The symbols move the items like this.
from | % $ ^ § &
Kop | Gef Rig Pep Nif Por
Rav | Kiz Kuf Luk Gef Kop
Zet | Kag Lus Fiv Zab Tob
Luz | Ses Zor Lus Nom Kag
Guf | Fiz Sol Ras Kiz Rav
Ged | Nir Dab Gim Rir Gor
Ses | Des Bag Sot Sel Nom
Nir | Bim Tuv Gez Dud Rir
Fom | Dat Ses Kag Lus Seg
Fiv | Mik Zus Lal Soz Bal
Lof | Nem Fup Zur Kir Zep
Fiz | Nul Rok Kuf Ves Kiz
Buv | Ras Kiz Kop Luk Bir
Zep | Kir Div Ses Zor Dat
Mil | Fiv Zab Vut Bal Niv
Dud | Kal Duf Kel Vez Ful
Ful | Vez Vaf Ged Kot Rok
Bak | Luz Dat Seg Kag Zet
Rig | Sez Tib Nal Guf Mub
Mik | Rif Poz Sir Bak Soz
Ves | Gor Gim Sez Tib Bop
Tob | Zab Mik Bal Lal Vut
Sug | Buf Feg Bim Tuv Dab
Kal | Niv Vut Vaf Sug Vez
Poz | Zep Zur Luz Dat Fom
Nif | Nal Guf Zif Buv Mus
Vut | Lal Soz Buf Feg Mog
Sif | Tob Fiv Niv Vut Duf
Tep | Ful Kel Nul Rok Sol
Gor | Rir Gez Bef Tep Tib
Tuv | Sif Mil Kal Duf Vel
Rir | Dud Vel Maz Ful Tep
Nul | Ged Kot Fam Gor Ves
Tov | Kop Luk Pob Por Gen
Nal | Bod Fiz Rav Ras Buv
Kot | Dab Bim Rir Gez Gim
Geg | Bir Kop Gen Pob Bag
Nom | Sel Mir Rif Poz Zus
Gez | Vel Kal Ful Kel Maz
Bef | Maz Ful Sol Nul Fiz
Fam | Gim Rir Tib Bef Sez
Bim | Fep Sif Vel Kal Dud
Zif | Rav Ras Bir Kop Tov
Niz | Fup Mus Kir Div Zur
Tib | Tep Maz Fiz Sol Bod
Kuf | Fam Gor Bop Sez Rig
Mog | Feg Vok Tuv Fep Bim
Div | Tov Bir Bag Gen Des
Sol | Rok Ged Ves Fam Kuf
Sir | Fom Luz Zet Seg Kub
Maz | Kel Vez Rok Ged Nul
Vez | Sug Mog Nir Dab Kot
Sel | Lof Niz Zag Zep Poz
Kir | Geg Tov Des Bag Zor
Seg | Lus Nom Zab Mik Fiv
Zus | Poz Zag Bak Fom Sir
Mus | Buv Rav Tov Bir Geg
Kiz | Ves Fam Rig Bop Gef
Bop | Tib Bef Guf Bod Nal
Vel | Duf Niv Vez Vaf Kel
Kub | Seg Kag Tob Fiv Mil
Kel | Vaf Sug Kot Nir Ged
Fup | Zif Buv Geg Tov Div
Gim | Gez Dud Tep Maz Bef
Gen | Por Pep Niz Nem Lof
Zur | Div Geg Zor Des Ses
Dab | Tuv Fep Dud Vel Gez
Niv | Bal Lal Mog Buf Sug
Zor | Bag Gen Sel Mir Sot
Rok | Kot Nir Gor Gim Fam
Sot | Mir Lof Poz Zag Rif
Mub | Guf Bod Buv Rav Zif
Vaf | Mog Buf Dab Bim Nir
Mir | Niz Nem Zep Zur Zag
Feg | Kub Zet Sif Mil Fep
Fep | Mil Tob Duf Niv Kal
Lus | Sot Sel Zus Rif Mik
Dat | Zor Des Nom Sot Lus
Bal | Soz Sir Feg Vok Buf
Pob | Pep Nif Nem Fup Niz
Rif | Zag Zep Fom Luz Bak
Vok | Zet Seg Mil Tob Sif
Gef | Bop Sez Mub Nal Nif
Duf | Vut Bal Sug Mog Vaf
Bag | Pob Por Lof Niz Mir
Nem | Mus Zif Div Geg Kir
Soz | Bak Fom Kub Zet Vok
Lal | Sir Bak Vok Kub Feg
Bir | Luk Gef Por Pep Pob
Buf | Vok Kub Fep Sif Tuv
Zab | Zus Rif Soz Sir Lal
Luk | Rig Bop Nif Mub Pep
Ras | Kuf Ves Gef Rig Luk
Por | Nif Mub Fup Mus Nem
Sez | Bef Tep Bod Fiz Guf
Des | Gen Pob Mir Lof Sel
Kag | Nom Sot Mik Zus Zab
Bod | Sol Nul Kiz Kuf Ras
Zag | Zur Kir Dat Ses Luz
Pep | Mub Nal Mus Zif Fup

The rows follow the links: the fewer symbols apart two items are, the more alike their rows tend to be.

Each row is also shifted at random along 7 hidden directions that mean nothing.

Known rows, each with its item:
-25,41,-7,75,-47,-35,25,71,40,42,36,5,-131,-69,-11,-62,22,-27,-45,39,20,-76,86,-36,-14,-76,-67,-23,153,31,-117,-35,-46,-57,-44,72,56,-16,-147,-67,59,70,61,75,128,42,52,-128,96,84,41,-113,66,-20,80,83,78,10,-7,-73,41,102,-54,21,26,105,22,-68; item Ful
166,50,-77,39,-3,-11,5,47,37,-25,5,-87,36,-59,14,-46,-21,45,-41,45,101,-27,38,69,22,-10,-11,18,61,8,-77,-103,-23,93,-65,115,77,23,-118,4,-6,104,-61,93,143,-90,-32,-121,112,91,10,-25,-29,19,-9,84,40,55,-39,-73,-2,44,-80,17,99,35,-40,-57; item Zag
299,-21,-63,-40,-22,-20,43,-27,-122,-3,25,2,37,-54,-6,96,46,58,53,-34,-75,77,-6,59,-29,41,-21,-4,-17,-95,31,3,-19,-18,33,-47,-82,-25,32,-26,26,-21,45,-49,-140,-106,-8,97,-52,-58,28,61,20,-15,89,-83,-72,44,23,29,-84,-40,26,16,-107,-28,-86,-34; item Nir
139,68,21,-116,-37,25,-70,25,216,-103,36,66,33,106,95,62,-86,3,75,61,68,90,-37,-21,115,87,95,41,-102,53,29,-13,94,150,43,124,-41,40,189,-7,-98,42,-78,64,-47,8,-6,26,-13,48,-117,108,-5,-14,-124,-55,-32,-59,15,-72,-36,-119,-55,38,-20,-61,24,111; item Soz
177,-43,-20,-10,44,75,34,-31,-131,-20,44,-91,94,11,0,86,27,18,-7,-38,-46,54,-58,37,-37,74,32,-31,3,-67,46,27,6,-8,84,-79,-78,3,-24,60,-7,-35,6,-68,-62,-65,-7,114,-118,-75,1,49,-68,-18,65,-80,-76,-12,-9,54,-16,-75,32,-48,-24,-53,-22,-4; item Gen
300,70,104,66,14,-13,76,59,34,76,-100,126,136,-121,-38,14,32,-7,9,-86,-165,-127,-86,-106,-95,64,-67,85,-120,-46,147,76,-71,-137,-53,-46,-20,53,84,-57,47,-181,172,31,-135,9,-63,-27,45,-33,-52,193,66,41,-38,24,-76,-26,-62,57,-3,82,184,-36,-29,-77,35,-64; item Bir
82,92,47,9,48,-31,47,37,140,-10,-43,182,-137,-62,-1,12,-77,66,70,49,-23,39,166,-62,-66,-6,-4,83,42,-49,17,11,16,40,49,128,1,-52,137,81,-54,17,22,110,-67,-82,29,-36,17,54,-35,81,-21,-2,-39,2,24,-101,37,-81,-26,-95,2,-89,-82,8,71,-61; item Nul
243,-72,-80,-67,2,-82,7,-108,-54,-21,76,-55,-33,-66,-32,11,26,-63,48,-10,72,-9,70,85,44,-43,-106,-46,79,30,-2,-42,45,26,-69,-89,50,-65,-23,-33,45,80,-53,-103,67,30,91,19,28,-84,72,-1,-51,-22,65,-192,76,102,17,21,-25,68,-37,-70,3,29,-40,101; item Maz
-251,37,-27,32,-54,-86,41,84,-141,-34,38,-24,-43,-48,-74,-59,111,6,-59,43,-64,-93,-66,-19,4,-105,-70,19,20,-38,25,12,-82,-112,-83,72,42,-27,2,-84,68,-60,79,54,-59,18,56,31,84,64,111,-110,65,-26,82,53,54,46,42,-76,-12,76,85,42,-52,-12,-39,-37; item Bef
22,-88,-38,28,-55,19,-25,-78,-110,56,-14,-79,-51,33,-2,4,73,-71,-38,-38,-27,-7,67,4,47,-20,-40,-46,88,20,-28,7,-21,-102,15,-122,-34,-82,-179,-72,73,27,41,-101,58,93,-45,17,-52,-64,48,-150,83,1,73,-39,-6,35,-7,80,44,72,15,58,54,79,-32,28; item Mir
-29,2,-36,120,-15,140,95,51,-107,85,-15,-31,16,14,-27,-151,119,23,-96,-33,-57,-129,-38,-15,-50,-147,60,3,37,-29,8,-62,-158,-143,105,-53,62,-11,-158,15,85,-57,117,10,97,-34,31,45,-119,21,82,-82,90,8,117,104,79,-120,-45,14,1,-46,140,6,90,59,-53,-155; item Des
164,107,29,34,65,8,50,47,100,2,-70,111,3,-65,31,1,-68,62,68,27,22,35,107,-13,-75,13,-4,100,34,-22,5,2,18,59,44,129,27,0,36,74,-41,6,20,130,24,-98,3,-55,54,52,-24,152,-50,38,-44,20,22,-31,-26,-70,-14,-49,-7,-90,-17,-16,47,-54; item Kot
88,17,36,-34,48,-93,-46,20,-49,-51,-48,-7,45,27,-59,61,-49,-6,-35,16,-79,-42,-89,-30,15,84,-1,34,-113,-8,70,45,9,-12,-107,26,-74,7,106,19,-15,-59,-57,5,-131,47,-126,-12,74,23,-68,-54,-39,-7,-96,65,-103,64,31,-17,25,72,62,23,24,-59,9,29; item Sug
77,-42,-33,-24,26,-4,47,-41,21,22,67,97,-75,12,-20,63,-54,41,3,-29,-95,16,-4,11,-45,30,29,-49,-6,-75,42,-55,-48,23,63,-69,-90,-18,144,78,-30,8,-16,-63,-129,-51,24,66,-80,-57,-73,24,-34,-31,51,-35,-51,-98,57,47,-72,-113,25,-54,-81,-18,-49,-16; item Pep
73,30,49,28,24,-62,-2,13,15,9,-82,28,20,-72,-14,102,-29,-25,36,-18,-60,2,35,-38,-37,102,-58,59,5,-17,44,84,42,-36,-51,5,-71,-1,35,-32,-3,-49,42,22,-80,36,-71,-38,76,-2,-55,86,1,16,-47,4,-96,64,-26,7,22,80,26,-33,-18,-51,65,29; item Tep
177,89,-54,-9,4,56,-44,42,68,-53,31,-2,148,49,93,87,-13,-65,64,2,19,126,-14,75,-3,107,26,60,-30,70,31,-25,55,0,76,74,-52,60,56,-20,-76,12,59,74,-47,72,2,31,-5,6,-64,149,-16,23,26,-34,-84,8,-36,-27,-83,-1,-56,-2,-69,-93,-52,104; item Gor
72,-82,44,-69,-28,56,-30,-108,-1,-46,39,-99,45,61,14,64,60,-95,-55,-17,6,-41,-62,-36,166,33,7,-17,27,32,137,46,80,-5,9,-115,-55,-41,98,-64,-13,-45,-35,-119,-22,91,13,126,-97,-89,-50,40,5,-13,-53,-179,-5,4,19,39,53,-17,80,-27,79,-73,36,187; item Ras
-314,-39,66,-12,5,26,46,-10,-126,-38,17,-146,133,-84,-6,-46,91,29,-44,-36,37,-78,-149,-32,32,-29,-28,-34,-21,-32,73,115,47,40,-43,-81,82,56,-30,-41,24,-104,19,-52,45,-104,59,78,-26,-47,56,113,-45,-5,-24,-71,52,79,-41,40,70,6,48,-14,33,-76,49,-9; item Tob
-82,-24,-65,-57,-35,-51,-7,-63,161,-3,46,62,-25,-41,58,131,-96,61,105,-19,16,116,91,68,24,132,1,-39,-22,-46,-57,-69,43,146,-11,-22,-79,-2,53,-25,-50,112,-51,-30,-56,-100,-54,-56,30,-36,-102,70,8,-7,2,-57,-93,32,26,39,-66,-47,-119,21,-56,7,-42,4; item Tuv
-149,0,46,-27,-36,-25,-9,24,16,-46,83,-37,-182,8,-43,-42,25,-74,-33,90,42,-82,36,-64,82,-90,-61,-53,134,41,-45,24,40,-4,-40,71,34,-53,-47,-22,65,45,-35,26,93,96,110,-4,52,74,34,-135,6,-34,13,-72,98,6,44,-90,99,48,-47,-16,61,100,87,70; item Kag
-6,25,10,50,56,-7,-31,54,-25,6,-14,-39,58,15,-47,77,-31,-53,-73,12,-86,-69,-69,-16,-34,105,-14,25,-3,10,15,-14,-32,-64,-66,37,-99,42,-27,31,9,-28,-17,48,-30,92,-120,-60,50,46,-112,-33,-46,30,-25,81,-111,4,-32,-6,19,87,43,-34,73,-16,-6,19; item Zet
196,-119,-45,-74,-28,-47,-61,-79,55,14,46,-4,-20,61,-43,-52,2,-35,-55,-23,11,-156,-84,-1,130,-51,19,-76,-93,49,52,-125,-69,8,-119,-118,23,-11,62,-39,68,21,-94,-119,15,108,-23,-16,4,-37,-30,-129,34,-27,-43,-36,43,-10,22,46,-15,36,59,45,112,56,-68,71; item Seg
11,78,-11,76,38,-21,98,97,-31,27,-29,81,-82,-81,-80,-59,-2,67,-41,38,-77,-93,32,-24,-91,-70,-16,80,27,-89,14,-33,-107,-50,10,102,2,-42,-6,77,42,-33,48,106,-8,-86,-14,-45,54,89,15,-18,-7,2,39,99,26,-68,-8,-76,-22,-11,112,-58,20,25,-29,-149; item Sif
296,-32,10,8,-47,-8,36,-47,-19,-20,-21,-32,-15,-27,41,-99,66,61,8,-8,99,65,64,16,25,-115,14,-9,33,-14,5,56,53,60,53,-32,125,-39,51,-45,-61,-5,32,-60,38,-106,120,54,-44,-47,131,50,61,0,7,-4,130,24,43,19,-11,-83,-24,36,-86,-57,14,-27; item Sol
-67,-8,-57,12,-14,-49,-38,-12,59,1,96,4,-259,58,-46,111,-107,-41,-88,89,-61,-11,132,20,32,60,-21,-73,172,6,-137,-121,-35,11,-29,71,-160,-67,-38,75,8,164,-127,20,13,117,-74,-86,47,81,-127,-258,-41,-41,57,56,-71,-39,73,-68,15,21,-83,-27,51,126,-5,7; item Sel
71,-35,-23,-72,20,-40,-60,-15,-130,-36,-15,30,-152,113,-43,-110,1,-17,48,54,36,75,67,30,-28,-186,50,-9,-22,47,-40,25,-14,-59,50,49,91,-92,27,106,20,17,-53,-2,-19,53,81,63,-36,19,147,-194,-7,-32,39,15,124,-19,80,-54,-20,-36,-9,36,-83,55,-19,9; item Fam
-16,-28,62,64,-19,96,-24,-66,-90,52,-82,-114,104,41,67,37,63,-74,7,-84,5,88,30,-12,-23,56,21,7,36,48,-1,114,66,-98,102,-108,-32,0,-144,-34,-27,-57,68,-69,34,53,-58,61,-101,-83,19,54,41,34,-10,-24,-70,30,-52,99,51,39,-4,14,9,-47,59,51; item Ves
66,-66,-63,6,-6,-99,-29,-66,-56,83,-14,-3,-90,-42,-14,-49,-44,16,60,-49,63,71,118,82,-68,-57,-54,-82,15,33,-155,-23,16,-1,-48,-69,71,-25,-170,24,52,117,-63,-83,86,-10,0,-123,48,-61,89,-140,-22,10,69,33,45,101,15,76,-33,95,-131,26,-59,111,-31,-46; item Tib
67,-47,68,-3,-14,-18,5,-85,62,57,-24,114,-131,59,9,31,-7,-43,-10,-54,-84,14,66,-70,-15,-7,3,-16,29,5,52,62,4,-82,77,-99,-51,-68,175,21,-56,-49,31,-77,-123,87,22,54,-97,-89,-14,10,50,-11,-16,-23,-14,-103,71,59,-12,-61,77,-36,-90,-49,64,62; item Gim
-295,-22,47,50,-32,29,75,-23,-110,33,-17,-76,-32,-89,3,-55,89,39,-36,-46,19,12,15,-45,-5,-72,-26,-42,92,-38,-36,94,27,-9,46,-69,67,-20,-114,-53,15,-26,67,-46,65,-109,63,47,-51,-35,104,4,37,-5,48,-14,64,20,-5,33,58,-12,-6,15,-17,5,67,-80; item Dab
-39,70,-38,-6,54,-35,-44,73,53,-37,-76,-30,174,-26,34,-36,-96,98,3,38,89,32,-59,67,-14,23,55,99,-150,11,-26,-53,12,148,-81,117,82,83,6,46,-66,26,-81,97,55,-118,-92,-103,122,83,5,58,-58,48,-105,145,4,76,-29,-31,-61,13,-72,57,31,-41,-54,-67; item Fiv
214,-61,19,41,-49,59,-50,-73,4,54,-69,-64,36,58,64,-5,24,-82,-4,-64,32,63,56,3,17,30,14,-17,27,84,-45,45,26,-70,43,-120,2,1,-123,-57,-14,21,38,-78,62,103,-62,-22,-65,-72,9,-8,61,33,-14,1,-13,24,-38,107,24,47,-32,36,43,4,39,53; item Zif
-99,-57,48,-43,40,-35,36,-29,-159,-21,46,-82,65,-84,-78,-55,90,14,-41,-27,16,-116,-140,-18,5,-72,-64,-47,-35,-45,91,70,23,6,-81,-94,82,7,26,-11,69,-115,-16,-91,-2,-73,112,82,-9,-63,86,34,-60,-26,18,-110,59,87,4,31,47,36,87,-35,18,-46,26,6; item Zur
13,21,40,-76,-30,-72,9,52,-47,-97,70,0,-1,-15,-80,-72,104,-28,-65,58,-10,-160,-124,-60,73,-111,-77,36,-23,10,144,28,-11,-55,-110,59,86,-23,194,-100,40,-116,29,23,-72,57,143,97,78,26,76,1,29,-57,10,-76,107,31,50,-88,-3,36,141,-2,-20,-81,-3,75; item Vaf

Start here and follow the symbols in turn, left to right. Where do you end up?
Answers are names.
43,-20,64,0,20,-93,24,13,-137,-15,-19,20,-103,-26,-125,71,17,-21,-74,32,-179,-99,-38,-71,-10,21,-60,25,2,-81,95,56,-48,-97,-89,17,-122,-77,87,0,68,-99,18,-9,-175,45,-73,53,57,10,-23,-103,10,-29,-4,22,-76,14,68,-40,48,49,149,-18,-12,-8,38,-7
§ % % ^ => Duf
65,-22,49,-24,11,-25,-44,48,-144,17,-18,59,-167,137,-104,-169,29,2,-32,38,-18,-71,-56,-64,-49,-193,48,-38,-89,26,-34,20,-77,-110,-2,44,80,-25,-27,99,85,-44,-52,2,2,85,23,1,-9,69,116,-288,17,-34,-6,123,108,-67,49,-46,53,-8,62,71,-11,123,10,-66
^ § % & § => Luk
-245,-7,18,12,-29,31,30,-13,35,1,-28,5,104,2,41,-106,49,54,-16,-52,52,-17,-60,-25,27,-91,48,24,-78,-5,87,19,-15,28,35,-47,116,26,118,-31,-66,-72,54,-38,-5,-77,75,56,-56,-51,52,111,64,4,-38,14,99,-50,-1,30,-38,-87,78,47,-29,-116,-31,-40
% $ & => Fam
-28,19,37,-62,-20,-84,-59,45,61,-54,21,17,2,20,-14,-69,1,-19,-13,49,74,-66,-88,-40,56,-76,-7,13,-76,73,17,31,30,16,-105,86,109,48,123,-70,-25,-17,-17,41,6,63,84,-30,94,38,34,-23,17,-15,-78,30,84,51,28,-66,7,55,3,56,-21,-28,32,63
§ & & ^ $ => Fep
161,9,0,24,-40,-17,72,-38,86,38,18,48,-34,-139,23,127,0,10,48,-19,-64,-6,121,-9,25,119,-91,-13,106,-59,-12,-14,11,44,-19,-32,-98,-33,-46,-77,38,41,68,-1,-13,-71,-34,-33,22,-36,-74,115,45,6,28,-112,-80,18,-31,28,4,16,-13,-40,9,24,28,-15
$ & § % % % => Fup
83,-4,-22,-38,-48,13,78,-57,70,-22,57,-40,-14,-138,35,173,19,-3,38,4,-4,41,116,30,82,140,-101,-24,166,-60,-2,-20,75,81,-8,-30,-114,-42,-71,-88,46,80,29,-36,25,-93,-20,25,12,-34,-83,120,27,-11,47,-209,-86,44,-21,-4,15,17,-59,-74,46,30,2,51
^ & ^ $ => Zab
311,32,-59,39,-17,-14,22,78,-143,-42,18,-128,71,-64,-43,-78,77,36,-79,47,23,-68,-63,48,17,-75,-30,22,35,-25,-13,-33,-63,-19,-68,81,79,3,-123,-50,62,-14,36,64,75,-57,-1,-5,104,74,89,-84,25,1,75,74,41,82,-15,-73,5,67,24,52,61,18,-81,-73
§ % § ^ ^ => Pep
-6,-30,-49,-12,-48,25,59,-61,-50,-10,38,-7,-118,-9,-9,-65,83,12,-10,13,8,33,111,19,40,-131,-16,-7,139,-45,21,-9,-19,-22,108,-20,51,-128,43,-25,-32,29,62,-38,26,-58,133,124,-94,-37,119,-22,70,-37,99,-77,123,-54,68,-32,-23,-105,35,-25,-55,-18,-47,-9
§ ^ & => Bag
-417,-54,-37,-85,-41,-81,26,-6,-86,-21,24,46,3,-15,-56,78,15,108,7,-9,-161,-23,-112,6,26,66,6,-14,-162,-137,77,-22,-68,12,-64,-40,-124,-6,115,-40,66,-94,8,-66,-234,-100,-105,49,-2,-12,-43,-73,66,-28,25,6,-127,14,58,28,-50,-48,105,109,-50,2,-83,-79
^ § % ^ & => Vut
44,52,29,-56,-38,77,-44,47,-17,-93,-28,-52,72,83,72,54,4,18,62,58,34,137,-28,15,38,72,90,55,-71,2,-14,84,71,55,80,115,-53,32,-34,-13,-14,-19,7,72,-35,-45,-53,73,-40,59,-27,36,20,5,-54,-27,-71,10,-23,-61,34,-88,-58,81,-34,-15,30,16
$ § & § $ % => Gen
-320,9,3,-61,-63,67,1,64,-39,-83,99,-46,-114,122,-12,76,27,-2,-67,106,-93,-43,-89,-37,121,32,76,-33,13,-56,-3,-24,-29,27,43,94,-152,-27,32,-20,59,-15,-27,55,-57,19,-46,97,-59,92,-93,-177,50,-43,14,-22,-79,-87,42,-113,37,-110,39,55,66,84,-13,7
% § § % § ^ => Seg
-58,-79,-54,-19,8,-52,49,-48,-148,46,70,6,-54,-50,-115,-34,95,-47,-47,-26,-99,-152,-44,8,-1,-93,-90,-69,14,-41,68,-56,-120,-122,-66,-123,6,-69,-22,-19,141,-48,29,-107,-39,53,59,52,-14,-49,72,-118,17,-47,120,-95,44,13,8,35,-19,68,137,-37,27,60,-92,-1
% § & § & => Nir
70,-68,-71,-104,2,-16,-40,-83,-108,-66,41,-122,241,8,-4,10,96,-77,15,-39,42,-50,-139,76,98,6,-35,18,-123,44,171,-12,24,-4,-94,-119,58,11,61,-79,48,-68,-12,-111,-28,60,15,129,-18,-101,42,89,-28,-7,0,-183,17,123,-32,53,-37,76,83,8,46,-99,-105,160
$ § % & § => Kag
3,55,-48,32,-16,-84,-13,81,9,-5,-17,60,27,-40,-36,-84,-5,46,-27,23,-12,-59,-51,6,-34,-76,-24,39,-58,5,-3,-51,-89,-35,-84,87,89,39,51,-46,-5,-24,36,83,-30,-16,2,-82,114,60,58,-49,48,2,12,160,57,39,13,-42,-63,59,21,80,-47,-10,-69,-86
$ ^ $ $ $ => Dab
1,32,47,-48,-25,77,-10,61,-133,-74,-25,-85,-2,69,45,50,52,26,26,78,-14,111,-23,-6,32,29,66,40,-7,-36,-25,110,67,24,90,111,-69,-14,-98,-10,25,-17,8,63,-16,-52,-47,90,-49,68,14,-49,31,-7,-13,-20,-68,8,-6,-79,78,-54,-29,72,3,32,55,-24
& % $ $ => Mus
-70,-68,-64,-29,1,-60,-12,-72,25,45,31,25,6,-25,-47,-27,8,-37,7,-48,18,-84,1,26,21,-22,-60,-54,-15,43,12,-90,-48,-21,-86,-111,19,-19,-7,-32,60,30,-22,-87,32,76,8,-25,13,-57,7,-25,-3,-2,41,-66,42,24,-3,61,-43,72,21,-11,43,39,-69,51
§ % & % => Bal
66,-9,-21,-10,37,33,-2,16,-169,-7,-19,6,-32,65,-43,-112,60,-29,24,7,10,22,27,20,-70,-150,36,36,5,27,30,32,-43,-118,89,19,83,-58,-45,89,40,-33,34,-3,14,65,88,92,-65,-4,145,-88,-7,-24,84,-28,108,-36,20,-33,-20,-25,49,-18,-46,30,-28,-10
§ $ ^ § & => Kel
174,53,-9,12,49,-61,6,60,115,0,-76,131,-80,-19,-17,-65,-117,127,34,56,29,26,81,-7,-66,-34,39,77,-61,-26,-48,-43,-17,93,-16,143,39,-1,69,90,-47,35,-68,106,-13,-101,-58,-115,84,91,1,-26,-20,14,-76,159,31,-33,33,-74,-47,-59,-29,15,-27,44,-10,-133
§ $ % ^ § => Tob
